Below is a small trained network, with its code and all its weights. Each question gives an input and a target symbol and asks what happens when units are switched off, that is, made to give their printed mean instead of their output.

import numpy as np


def w(rows, s, z=0):
    codes = np.array(rows[::2]) - 128.0
    scale = np.full(codes.shape[1], s)
    scale[-1] = z or s
    return codes * scale


def f(y):
    return np.maximum(y, 0)


def softmax(a):
    e = np.exp(a - a.max(-1, keepdims=True))
    return e / e.sum(-1, keepdims=True)


def log_softmax(a):
    a = a - a.max(-1, keepdims=True)
    return a - np.log(np.exp(a).sum(-1, keepdims=True))


def net(x, mask):
    ids = ['αβγδεζηθλμξστφψω'.index(c) for c in x.split()]
    T = len(ids)
    res = E[ids] + P[:T]
    q, k, v = (res @ M[0].T for M in (Q, K, V))
    z = softmax(np.where(np.tri(T) > 0, q @ k.T / 3**0.5, -1e9)) @ v
    res = res + np.where(mask[0], z, O[0][:, -1]) @ O[0][:, :-1]
    y = f(res @ A[0][:, :-1].T + A[0][:, -1])
    res = res + np.where(mask[1:9], y, B[0][:, -1]) @ B[0][:, :-1]
    return log_softmax(res[-1] @ U[:, :-1].T + U[:, -1])


Q, K, V, O, A, B = {}, {}, {}, {}, {}, {}
E = w([
[187,141,162,142,132],'α',
[200,97,175,160,121],'β',
[144,203,121,59,159],'γ',
[140,149,193,161,137],'δ',
[123,158,124,123,180],'ε',
[118,162,68,51,60],'ζ',
[208,145,169,152,175],'η',
[89,41,165,156,140],'θ',
[115,181,114,87,136],'λ',
[7,135,132,140,52],'μ',
[111,135,140,119,102],'ξ',
[93,107,175,151,88],'σ',
[100,198,135,120,112],'τ',
[155,197,123,161,86],'φ',
[97,183,91,136,77],'ψ',
[109,200,105,80,110],'ω',
],0.019)
P = w([
[142,183,39,101,155],'0',
[76,83,109,146,160],'1',
[131,206,177,95,112],'2',
[153,199,6,114,131],'3',
[77,71,108,140,168],'4',
[140,206,153,47,73],'5',
[166,190,28,141,126],'6',
[77,77,108,142,173],'7',
[159,198,159,42,42],'8',
[174,182,36,143,120],'9',
[76,79,108,157,167],'10',
[165,169,162,73,68],'11',
],0.014)
Q[0] = w([
[106,143,100,178,148],'head 1',
[178,140,6,151,98],'head 1',
[92,122,117,108,170],'head 1',
],0.011)
K[0] = w([
[92,227,219,55,45],'head 1',
[193,96,238,39,1],'head 1',
[136,137,115,108,236],'head 1',
],0.0077)
V[0] = w([
[199,179,130,132,151],'head 1',
[255,100,78,77,107],'head 1',
[133,138,117,90,96],'head 1',
],0.0065)
O[0] = w([
[138,137,253,89,126,26],'head 1',
[82,105,49,42,242,4],'head 1',
[144,156,146,54,39,196],'head 1',
],0.008,0.0018)
A[0] = w([
[99,92,203,103,190,196],'neuron 1',
[181,13,60,177,241,86],'neuron 2',
[92,193,98,90,159,86],'neuron 3',
[151,231,170,19,84,181],'neuron 4',
[99,33,103,135,80,169],'neuron 5',
[168,150,174,174,156,253],'neuron 6',
[156,165,158,123,243,72],'neuron 7',
[92,98,2,98,127,218],'neuron 8',
],0.009,0.0025)
B[0] = w([
[154,69,132,226,82,168],'neuron 1',
[136,254,113,233,146,185],'neuron 2',
[147,95,196,138,85,177],'neuron 3',
[118,29,171,201,150,255],'neuron 4',
[153,84,46,24,99,201],'neuron 5',
[125,170,166,40,115,155],'neuron 6',
[70,19,118,185,185,143],'neuron 7',
[161,192,138,114,227,221],'neuron 8',
],0.0077,0.0094)
U = w([
[157,71,74,107,140,42],'α',
[175,125,84,10,186,242],'β',
[199,139,94,155,92,108],'γ',
[135,60,113,115,170,51],'δ',
[148,148,139,169,171,77],'ε',
[99,146,143,126,134,74],'ζ',
[159,231,50,137,132,244],'η',
[35,82,77,85,127,64],'θ',
[163,163,123,139,119,147],'λ',
[109,129,140,101,166,132],'μ',
[139,24,39,220,135,2],'ξ',
[83,145,133,165,187,57],'σ',
[172,1,134,87,57,202],'τ',
[128,119,134,120,139,89],'φ',
[139,109,237,154,80,161],'ψ',
[163,200,87,141,54,117],'ω',
],0.0096,0.0048)

Each question gives the input, a string of symbols that net reads in full, and the target symbol t.
The units are the heads (3 rows each of Q, K, V and O) and the neurons (one row each of A and B). Each row of codes is followed by its name. A weight is (code - 128) times the scale printed after its matrix; where a second scale follows, it is the last column's (O, A, B and U).
mask holds one flag per unit, heads first, then neurons. A switched-off unit (its flag False) gives its mean, the last column of its rows in O or B, instead of its output. The means were averaged over made-up inputs and are rounded, as every weight is.
A unit's drop is (log p(t) with every unit on - log p(t) with that unit switched off) / (log p(t) with every unit on - log p(t) with every unit switched off).
The circuit of an input: a set's keep is (log p(t) with only the set's units on - log p(t) with every unit switched off) / (log p(t) with every unit on - log p(t) with every unit switched off). Starting from all 9 units, units are removed one at a time, each time the one whose removal leaves the highest keep (on an exact tie, the one counted first), for as long as the keep stays at least 0.8.
units of the circuit, in order: the units of the circuit, biggest drop first
top k neurons: the k neurons with the biggest drops, biggest first
drop of u: that unit's drop, to one decimal
input ψ λ θ φ η δ σ μ μ, target τ: units of the circuit, in order : neuron 2; neuron 4
input ω μ σ θ μ η, target ψ: units of the circuit, in order : neuron 4; neuron 5
input γ ψ ε θ μ σ β λ λ, target τ: units of the circuit, in order : neuron 4
input θ σ ψ α θ ζ λ, target β: top 2 neurons : neuron 8; neuron 2
input ε σ γ, target ψ: units of the circuit, in order : neuron 4; neuron 3
input θ ψ ψ θ ψ ζ ψ ψ ψ, target τ: top 3 neurons : neuron 4; neuron 2; neuron 8
input θ σ γ θ ζ ψ, target ψ: top 3 neurons : neuron 4; neuron 5; neuron 3
input σ θ θ γ σ, target τ: top 3 neurons : neuron 2; neuron 8; neuron 5
input μ λ θ θ θ θ η ψ, target η: top 2 neurons : neuron 4; neuron 8
input ω η ζ θ λ ζ θ, target β: units of the circuit, in order : head 1; neuron 4
input ε β θ τ ζ ξ σ η θ θ, target η: top 2 neurons : neuron 4; neuron 2
input μ θ σ λ γ ζ ζ θ φ η ζ, target β: units of the circuit, in order : neuron 8; head 1
input θ θ μ ζ τ θ μ ζ ζ ψ τ μ, target τ: units of the circuit, in order : neuron 2; neuron 8
input ε ψ θ η θ θ σ θ φ, target ψ: units of the circuit, in order : neuron 4
input ζ μ θ θ β ζ, target τ: top 3 neurons : neuron 4; neuron 2; neuron 3
input θ μ μ ψ θ μ σ, target ω: units of the circuit, in order : head 1; neuron 4
input σ θ β ε α ψ σ θ ζ ω, target β: top 3 neurons : neuron 8; neuron 2; neuron 1
input ψ μ ψ τ ψ ζ ε, target β: top 3 neurons : neuron 8; neuron 2; neuron 1
input α σ ζ, target ψ: top 3 neurons : neuron 4; neuron 5; neuron 3
input θ ψ θ θ ζ, target β: drop of neuron 3 : 0.0
input ζ ζ ζ θ γ θ ψ θ ζ ε, target β: drop of head 1 : 0.9
input θ ζ η δ θ α σ ε ω, target ψ: drop of neuron 4 : 0.4
input θ θ λ, target ψ: drop of neuron 5 : 0.2
